In the rows, zero is written as 128.
Each row of numbers belongs to one of the objects below and depends on some of the facts about them. Some rows are named. Which object is each other row?

Some objects and their rows:
[123 116 139 130 108 145 114 147 123 141 127 124   8 166 135  90 131 125
 146  91 111 118 181 134 130 139 116 134 136 145 105 140]: raflel
[137 116 126 146 101 140 122 142 118 122 126 130 101 153 117  98 124 129
 141  85  97 152 190 118 129 163 107 160 132 144 130 132]: brugur
[125 121 146 113 125 131 105 119 138 122 148 109  95 134 136 121 130 136
 145 134 118  95 129 136 144 119 120 139 124 132 109 137]: ledadrir
[125 127 140 137 111 149 117 136 126  99 116 135 132 131 110  97 144 124
 129 117 111 156 169 121 138 138 156 148 116 139 149 107]: brozugis
[135 123 131 134 122 129 118 124 113 129 139 119  88 145 137 131 134 137
 124 131 129 118 120 123 142 123 133 128 124 139 128 127]: trimuk
[132 126 132 127 122 127 117 129 116 128 138 120  95 134 138 121 132 141
 130 130 123 115 129 121 144 120 130 133 126 133 130 123]: puflu
[143 121 127 126 132 125 116 141 127 116 133 121 153 132 122 126 131 140
 122 126 127 130 130 128 140 144 126 143 134 124 131 101]: tomin
[125 110 119 156 133 128 122 111 126 164 122 150 119 153 131 123 112 158
 165 146 113 105 141 107 132 122 140 138 140 122 111 150]: vanon
[124 128 145 113 123 130 113 127 125 140 138 123  84 135 142 114 131 132
 145 133 126 100 130 129 140 121 122 127 128 129 110 121]: feru
[138 131 131 130 117 125 119 125 119 123 136 129 185 114 123 120 126 134
 137 125 116 134 139 113 141 141 118 154 120 130 132 113]: dataflil
[146 131 131 109 114 122 113 135 122 115 144  98 106 121 138 127 126 143
 131 126 128 128 124 121 141 114 115 139 127 132 136 119]: manun
[116 126 134  98 142 119 128 104 107 137 164 138 157 140 159 128 141 143
 114  96 114 102 131 127 158 170 123 148 132 135 148 100]: tunem
[134 125 132 126 123 127 118 125 120 118 139 121 109 134 134 122 128 144
 133 125 120 125 131 122 143 123 121 137 130 125 136 116]: vusiral
[132 126 132 153 129 123 120 122 112 114 142 133 119 123 126 124 129 138
 133 130 123 119 120 122 150 114 107 130 125 105 119 113]: lukligum
[133 126 131 126 125 127 117 126 119 121 139 122 113 132 134 122 129 142
 134 124 123 124 132 121 143 122 123 138 130 126 134 116]: siski
[157 124 131 137 106 118 110 145  89 107 147  96  40 102 126 134 123 122
 127 116 127 119 111 121 139  98  60 111 122 122 111 104]: kliste
[156 131 129 142 109 117 113 147 104 102 152  93  80 104 126 127 123 129
 126 113 131 130 117 124 147  98  67 129 122 112 111 117]: muge
[137 124 132 140 113 129 119 122 109 130 138 125 105 145 134 132 134 130
 122 139 123 118 119 117 141 134 134 133 116 148 130 131]: turo
[128 115 133 125 117 135 114 131 133 164 124 129  56 165 141 108 112 144
 169 125 113 104 159 122 123 133 115 138 144 138 102 148]: gevi

There are 3 kinds of fact about the objects: Λ, ζ, δ.
Λ(gidum, manun); Λ(ziplek, gibru); Λ(fladro, gevi)
Λ(ludro, flusunum); Λ(skenir, skoper); Λ(vimal, ziplek)
Λ(filin, lufan); Λ(paral, tragrer); Λ(feflom, giplis)
Λ(plizo, brafus); Λ(gaklur, fezeske); Λ(sigo, brado)
Λ(paflu, droful); Λ(tropel, fladrir); Λ(ledadrir, gradam)
Λ(pobrin, masek); Λ(klegrum, zalaser); Λ(klikek, pivak)
Λ(duladrol, nasko); Λ(tunem, klikek); Λ(tokos, kliste)
Λ(steskuzan, ledadrir); Λ(vostar, tunem); Λ(varok, futrir)
Λ(fefi, kagrotrel); Λ(sugak, griba); Λ(tukek, steskuzan)
Λ(gupen, reral); Λ(megrik, tokos); Λ(kagrotrel, likle)
Λ(skolo, muge); Λ(traklal, lorok); Λ(pleklan, nokik)
Λ(brozugis, flitruste); Λ(mobruk, mogroplal); Λ(matrak, meril)
Λ(ploplur, tusutro); Λ(pivak, fitrol); Λ(klistil, paka)
Λ(steren, bude); Λ(stini, matrak); Λ(klavu, biklon)
Λ(raflel, pason); Λ(droful, plizo); Λ(flifluk, fostan)
Λ(kliste, skenir); Λ(seti, gaklur); Λ(sosabrun, pobrin)
Λ(skiklim, goflil); Λ(muge, romen); Λ(griba, mopler)
Λ(liskel, miplu); Λ(futrir, grepa); Λ(klebi, fefi)
Λ(lukligum, sigo); Λ(flitruste, skipa); Λ(tragri, brokler)
Λ(zugom, zogem); Λ(masek, klavu); Λ(beples, plabra)
Λ(pobon, brugur); Λ(flusunum, trazel); Λ(draskavil, skolo)
Λ(drivam, brozugis); Λ(brokler, druplu); Λ(tragrer, liskel)
Λ(klozun, klistil); Λ(gevi, gupen); Λ(giplis, tabam)
Λ(nasko, dropus); Λ(vanon, tragri); Λ(skipa, pleklan)
Λ(pason, brasul); Λ(meril, paflu); Λ(trazel, kluti)
Λ(reral, gamabi); Λ(gibru, drivam); Λ(morun, pobon)
Λ(brado, sufla); Λ(kabitak, poklok); Λ(likle, feflom)
Λ(plumor, lofli); Λ(todramam, duru); Λ(miplu, ludro)
Λ(zogem, gatruk); Λ(mopler, flinem); Λ(dogek, plumor)
Λ(nokik, stegril); Λ(drakadil, dutri); Λ(gamabi, drakadil)
Λ(bude, seti); Λ(gradam, dataflil); Λ(plabra, draskavil)
Λ(poklok, sosabrun); Λ(durer, luplon); Λ(fladrir, klovul)
Λ(paka, vanon); Λ(fostan, stini); Λ(romen, grefar)
Λ(luplon, traklal); Λ(druplu, fladro); Λ(biklon, steren)
Λ(flinem, klozun); Λ(gatrak, klebi); Λ(grepa, kabitak)
Λ(dutri, trobre); Λ(mogroplal, sugak); Λ(drudor, gatrak)
Λ(fitrol, flifluk); Λ(brafus, todramam); Λ(goflil, lukligum)
Λ(dropus, vimal); Λ(griplir, denul); Λ(brugur, raflel)
Λ(taklas, varok); Λ(grefar, megrik); Λ(tabam, klegrum)
Λ(lofli, mobruk); Λ(sufla, gidum); Λ(skoper, zugom)
Λ(lorok, skiklim); Λ(stegril, taklas); Λ(klovul, griplir)
Λ(trobre, morun); Λ(lufan, duladrol); Λ(kluti, ploplur)
Λ(brasul, filin); Λ(laklak, luskur); Λ(denul, dogek)
Λ(zalaser, vostar); ζ(gidum, c); ζ(stuklir, b)
ζ(ziplek, g); ζ(fladro, a); ζ(ludro, a)
ζ(skenir, d); ζ(vimal, f); ζ(turo, e)
ζ(filin, e); ζ(fafek, a); ζ(pibron, f)
ζ(paral, g); ζ(roplus, a); ζ(feflom, c)
ζ(dratrode, c); ζ(flamegim, a); ζ(plovadran, a)
ζ(plizo, c); ζ(grosku, d); ζ(greklin, f)
ζ(gaklur, e); ζ(zutos, a); ζ(sigo, a)
ζ(paflu, b); ζ(vovezu, e); ζ(tropel, d)
ζ(ledadrir, b); ζ(pobrin, e); ζ(klegrum, c)
ζ(klikek, e); ζ(duru, d); ζ(vaflistu, f)
ζ(nevo, c); ζ(duladrol, f); ζ(tunem, a)
ζ(vostotu, g); ζ(trimuk, f); ζ(drustel, d)
ζ(tokos, e); ζ(goge, a); ζ(pliplopi, b)
ζ(steskuzan, c); ζ(vostar, a); ζ(trostik, a)
ζ(varok, b); ζ(fefi, a); ζ(kigros, a)
ζ(saplaplos, e); ζ(sugak, g); ζ(tukek, c)
ζ(sakem, a); ζ(gupen, c); ζ(linasi, c)
ζ(lalor, c); ζ(drastu, a); ζ(megrik, c)
ζ(kagrotrel, f); ζ(skolo, d); ζ(traklal, b)
ζ(pleklan, f); ζ(rodrifi, g); ζ(fusun, b)
ζ(tramum, g); ζ(vanur, a); ζ(brozugis, g)
ζ(mobruk, d); ζ(kezar, e); ζ(tralir, c)
ζ(matrak, f); ζ(puflu, d); ζ(ploplur, c)
ζ(pivak, a); ζ(klistil, c); ζ(steren, a)
ζ(stini, c); ζ(klavu, a); ζ(raflel, b)
ζ(droful, b); ζ(flifluk, c); ζ(kliste, d)
ζ(seti, g); ζ(sosabrun, e); ζ(skiklim, f)
ζ(muge, a); ζ(trezok, b); ζ(griba, f)
ζ(liskel, a); ζ(futrir, a); ζ(gripludran, d)
ζ(klebi, f); ζ(faskin, f); ζ(lukligum, a)
ζ(flitruste, d); ζ(listo, e); ζ(tragri, d)
ζ(siski, a); ζ(gegruk, a); ζ(luzas, a)
ζ(zugom, e); ζ(masek, c); ζ(taklazum, b)
ζ(beples, c); ζ(pobon, a); ζ(flusunum, g)
ζ(lople, c); ζ(feru, b); ζ(draskavil, b)
ζ(dataflil, g); ζ(drivam, g); ζ(brokler, b)
ζ(zotrer, g); ζ(tragrer, d); ζ(klozun, c)
ζ(gevi, b); ζ(tustal, a); ζ(skitrevos, a)
ζ(tofin, e); ζ(giplis, b); ζ(vusiral, a)
ζ(nasko, a); ζ(vanon, d); ζ(skipa, b)
ζ(pason, a); ζ(ziple, a); ζ(soki, a)
ζ(fazal, d); ζ(meril, a); ζ(plurem, a)
ζ(trazel, b); ζ(fezeske, b); ζ(reral, g)
ζ(gibru, e); ζ(morun, c); ζ(brado, g)
ζ(kabitak, c); ζ(likle, b); ζ(plumor, e)
ζ(todramam, a); ζ(noga, b); ζ(miplu, g)
ζ(zogem, f); ζ(mopler, a); ζ(dogek, e)
ζ(soru, g); ζ(nokik, e); ζ(drakadil, e)
ζ(luskur, a); ζ(gamabi, a); ζ(stalur, e)
ζ(bude, c); ζ(topli, d); ζ(nomuzol, b)
ζ(gradam, a); ζ(plabra, g); ζ(viga, d)
ζ(poklok, a); ζ(digrem, d); ζ(durer, b)
ζ(fladrir, c); ζ(paka, d); ζ(tuplal, b)
ζ(fostan, f); ζ(grodrim, d); ζ(romen, g)
ζ(luplon, f); ζ(druplu, a); ζ(biklon, b)
ζ(ploki, a); ζ(grabe, g); ζ(negu, a)
ζ(grofli, b); ζ(flinem, e); ζ(kubor, a)
ζ(boklu, f); ζ(klastil, a); ζ(gatrak, c)
ζ(grepa, g); ζ(pini, a); ζ(dutri, b)
ζ(mogroplal, a); ζ(drudor, a); ζ(fitrol, f)
ζ(datreko, a); ζ(brafus, c); ζ(goflil, a)
ζ(plinol, a); ζ(dropus, b); ζ(griplir, f)
ζ(lominal, a); ζ(brugur, g); ζ(taklas, a)
ζ(grefar, a); ζ(gatruk, b); ζ(tomin, c)
ζ(tabam, f); ζ(lofli, g); ζ(skudrin, c)
ζ(tusutro, d); ζ(sufla, a); ζ(flaklon, a)
ζ(manun, a); ζ(kabrodri, d); ζ(skoper, a)
ζ(lorok, g); ζ(stegril, d); ζ(gaste, f)
ζ(klovul, c); ζ(zuskul, a); ζ(trobre, a)
ζ(lufan, f); ζ(kluti, e); ζ(brasul, c)
ζ(laklak, b); ζ(plostusuk, d); ζ(denul, f)
ζ(zalaser, a); δ(gidum, flamegim); δ(stuklir, kliste)
δ(skenir, faskin); δ(vimal, tofin); δ(turo, biklon)
δ(filin, likle); δ(fafek, tomin); δ(paral, trimuk)
δ(dratrode, kluti); δ(flamegim, laklak); δ(plovadran, tuplal)
δ(plizo, goge); δ(greklin, gripludran); δ(zutos, feflom)
δ(sigo, siski); δ(paflu, lorok); δ(vovezu, masek)
δ(tropel, vanur); δ(ledadrir, ploki); δ(klegrum, dutri)
δ(vaflistu, lufan); δ(nevo, lople); δ(duladrol, drakadil)
δ(trimuk, fezeske); δ(drustel, skitrevos); δ(tokos, viga)
δ(goge, kigros); δ(trostik, plostusuk); δ(varok, listo)
δ(kigros, digrem); δ(saplaplos, drustel); δ(sugak, kabitak)
δ(tukek, ledadrir); δ(sakem, pason); δ(gupen, fusun)
δ(lalor, topli); δ(drastu, taklas); δ(megrik, stegril)
δ(kagrotrel, klistil); δ(traklal, tragri); δ(pleklan, noga)
δ(rodrifi, fitrol); δ(fusun, varok); δ(tramum, sugak)
δ(vanur, brozugis); δ(brozugis, tabam); δ(mobruk, manun)
δ(kezar, negu); δ(tralir, gaklur); δ(matrak, grofli)
δ(puflu, dratrode); δ(ploplur, plovadran); δ(pivak, megrik)
δ(steren, gatrak); δ(kliste, plizo); δ(muge, duladrol)
δ(trezok, dataflil); δ(griba, trobre); δ(futrir, tropel)
δ(gripludran, brasul); δ(faskin, vostotu); δ(lukligum, nevo)
δ(tragri, pleklan); δ(siski, romen); δ(gegruk, paka)
δ(luzas, soki); δ(taklazum, tralir); δ(beples, draskavil)
δ(lople, vanon); δ(draskavil, steren); δ(dataflil, flaklon)
δ(drivam, saplaplos); δ(brokler, griba); δ(zotrer, ploplur)
δ(tragrer, bude); δ(klozun, kezar); δ(gevi, traklal)
δ(tustal, datreko); δ(skitrevos, giplis); δ(tofin, boklu)
δ(giplis, denul); δ(vusiral, mogroplal); δ(nasko, vimal)
δ(pason, durer); δ(ziple, kubor); δ(soki, zalaser)
δ(fazal, greklin); δ(meril, lofli); δ(plurem, vaflistu)
δ(trazel, fefi); δ(fezeske, gaste); δ(gibru, mobruk)
δ(morun, zotrer); δ(brado, trostik); δ(kabitak, gupen)
δ(likle, skudrin); δ(plumor, grabe); δ(noga, linasi)
δ(zogem, gibru); δ(nokik, roplus); δ(drakadil, zutos)
δ(luskur, flinem); δ(stalur, morun); δ(bude, meril)
δ(topli, duru); δ(nomuzol, turo); δ(plabra, stalur)
δ(viga, ziple); δ(poklok, kabrodri); δ(digrem, skenir)
δ(durer, luzas); δ(paka, klozun); δ(tuplal, klavu)
δ(grodrim, lalor); δ(romen, nokik); δ(luplon, tokos)
δ(druplu, drudor); δ(biklon, feru); δ(grabe, rodrifi)
δ(negu, luskur); δ(flinem, puflu); δ(kubor, sakem)
δ(boklu, zuskul); δ(gatrak, fazal); δ(pini, stuklir)
δ(dutri, grodrim); δ(mogroplal, tramum); δ(drudor, tragrer)
δ(fitrol, trezok); δ(datreko, kagrotrel); δ(brafus, gevi)
δ(goflil, gatruk); δ(plinol, klegrum); δ(lominal, zogem)
δ(brugur, trazel); δ(taklas, nasko); δ(grefar, poklok)
δ(gatruk, soru); δ(tomin, plumor); δ(lofli, sufla)
δ(skudrin, fafek); δ(tusutro, klastil); δ(sufla, pibron)
δ(flaklon, pliplopi); δ(manun, drivam); δ(skoper, futrir)
δ(lorok, brafus); δ(stegril, tukek); δ(zuskul, muge)
δ(lufan, grosku); δ(kluti, tustal); δ(brasul, pini)
δ(laklak, vusiral); δ(denul, lukligum); δ(zalaser, pivak)

Which object is each row?
No name comes twice in this set of rows, the named rows included.
[132 131 145 116 119 127 111 132 124 130 140 115  78 131 141 118 127 131
 143 139 128 100 119 130 140 115 102 126 126 124 108 119]	traklal
[135 109 122 139 121 125 119 113 133 143 124 137  96 168 134 130 105 163
 165 157 106 107 131 110 123 127 126 142 144 127 127 145]	paka
[144 124 122 104 121 121 113 118 140 155 125 111 135 144 144 138 108 167
 163 171 125 109 116 104 124 111 150 144 139 140 136 146]	mobruk
[129 118 131 128 130 129 111 116 130 112 148 113 132 123 127 126 132 146
 133 118 117 116 135 125 149 118 133 147 125 129 128 135]	ploki
[123 129 143 113 124 131 112 129 125 147 136 123  90 131 141 112 132 132
 145 131 129 100 131 127 141 119 127 128 126 131 107 123]	pliplopi
[117 121 148 126 111 151 112 147 127 126 124 124  10 159 131  87 142 122
 137 103 117 123 174 137 135 128 136 127 128 144 117 126]	dropus
[117 140 140 123 145 142 108 127 126 111 112 131 124 135 126 125 129 126
 152 163 140 138 124 118 153  99 149 127 121 129 163  95]	steren
[140 129 130 137 113 126 119 129 107 141 140 116 119 130 136 134 135 127
 119 137 132 119 116 115 143 125 134 133 113 148 124 135]	kluti
[158 119 132 131 100 119 113 139  87 109 146  98  42  95 125 132 130 128
 120 114 123 116 111 119 133 100  70 107 123 120 109 101]	skenir
[126 116 136 146 111 150 118 142 115 113 124 122  19 164 126 104 148 126
 115 105 122 140 161 131 138 127 156 127 123 152 136 131]	vimal
[136 123 137 127  96 148 115 145 118 113 124 106  44 158 129 109 150 123
 110 118 123 145 156 124 134 130 168 135 112 174 148 137]	gibru
[143 131 133 129 112 123 118 127 120 111 139 125 171 121 123 123 122 133
 136 132 114 134 132 115 139 143 102 153 122 126 136 108]	paral
[127 114 131 148 111 149 119 143 112 127 126 122  20 163 128 102 145 125
 117  91 121 140 170 129 138 129 149 129 126 154 127 139]	duladrol
[132 129 136 120 139 136 113 137 139 103 117 128 172 123 114 123 143 141
 122 159 137 137 118 126 142 123 174 134 124 123 148  89]	bude

Now the same objects, written a new way:
Some rows with their names:
[144 128 127 120 130 129 137 113 118 118 111 130 140 133 115 117 126 124
 117 115 144 121 122 128 112 132]: tukek
[136 123 111 123 123 117 111 189 133 116 113 186 121 155 131 130 131  88
 123 138 140 116 167 119 120 139]: flitruste
[135 138 124 112 129 114 118 135 124 117 109 113 117 109 111 127 131 121
 134 124 137 121 137 123 111 131]: tramum
[112 101 124 137 139 152 121  77 118 112 104  95 139 113 137 134 140 113
 136 159 145 129 160 103 116 137]: gevi
[140 161 142 119 130 143 163 100 117  90 116 155 153 126  85 106 150 135
 150 112 141 138 139 136 105 126]: megrik
[151 130 130 117 121 126 129 123 128 127 113 124 122 112 111 120 126 121
 116 125 145 122 122 131 115 129]: tralir
[151 135 132 117 130 118 127  90  96 124 110 108 141 117 120 119 115 137
 121 136 141 111 124 120 120 132]: fladrir
[147 131 122 117 132 125 127 123 119 121 113 123 129 124 113 119 132 122
 120 116 143 126 124 122 116 132]: lalor
[151 110 117 108 118 130 104 170 150 113 106 163 107 147 120 129 136  90
 116 136 144 127 144 101 112 139]: drivam
[121 134 129 105 119 114 143 142 116 119 103 121 140 127 118 132 121 114
 161 120 137 126 103 146 107 134]: roplus
[108 122 135 129 129 134 121 116 119 111 112 118 123 131 110 128 130 120
 117 126 143 113 136 129 116 132]: trezok
[ 75 156 148 143 139 147 138 115 110  98 120 162 140 119  90 133 152 131
 139 122 140 119 210 150 116 124]: zugom
[149 140 134 117 130 120 125  86  92 123 110 102 140 114 124 119 113 138
 117 136 140 109 128 120 119 132]: klovul
[118  78 126 136 130 165 121 130 146 106 106 132 115 122 128 138 152  78
 141 146 149 148 165 103 107 138]: raflel
[ 86  79 140 173 141 140 135 147 145 128 130  71 100 121 129 106 123 117
  98  86 129 115  19 147 133 134]: fostan
[129 131 126 109 123 114 135 120 128 115 106 123 139 126 117 122 123 117
 141 126 134 120 122 128 106 133]: tustal
[ 94  84 125 151 139 152 111 145 149 106 115 158 108 124 130 148 151  76
 123 155 149 142 242 115 112 132]: filin
[104 123 123 133 136 130 126 117 120 108 112 115 133 142 113 127 137 127
 117 123 143 114 132 123 116 133]: noga
[130 133 125 108 123 113 136 123 130 114 107 125 139 128 116 120 124 119
 135 127 134 121 121 128 106 131]: negu

Rows to name:
No name comes twice in this set of rows, the named rows included.
[125 132 162 161 124 166 108  88  90 113 122  61 109  85 139 107 123 147
 117 168 131  88  51 112 155 143]	griba
[ 91  91 110 137 150 101 131 116 144 125 120  88 112 132 119 126 124 122
  87  99 137 121 125 135 111 123]	paflu
[140  93 120 116 127 146 131 124 155 112 100 130 136 111 134 130 143  81
 163 143 142 151 154 101  99 139]	pobon
[158  81 134 128 132 159 134 122 133 113 104 127 133 110 136 127 138  81
 143 134 147 160 164 102 104 140]	morun
[110 147 101 133 147 102 144 112 122 108 119 138 148 145 124 116 137 129
 134 139 133 117 170 127 117 131]	tusutro
[ 71 126 123 145 144 129 125 115 115 120 116 143 138 145 116 140 138 128
 109 130 144 103 190 137 122 127]	turo
[113 117 156 165 129 156 141 116 123  78 133 108  96 139 120  95 134 124
 105 143 128 116  73 130 132 132]	luplon
[124 175 134 105 119 112 167 116 125  78 117 132 122 107  89 116 144 122
 177 139 132 150 143 152  96 119]	grefar
[107 114 165 164 119 177 135 137 118 105 122 114 120 139 125 109 131 117
 117 121 135 104  35 140 137 141]	gaste
[122 130 167 162 124 164 110  96  97 108 124  81 111 108 131 101 121 140
 106 150 130  87  46 117 149 142]	denul
[152 132 143 122 126 142 126  74  86 139 100  90 158 104 136 130 116 135
 138 147 145 112 116 120 124 140]	klistil
[ 81 115 147 147 138 136 115 127 111 114 117 149 128 121 113 141 127 117
 108 120 140 106 205 144 118 128]	stalur
[107 115 140 165 136 158 126 142 112  85 128  99 108 134 125 102 144 121
 121 126 131 115  53 119 138 143]	boklu

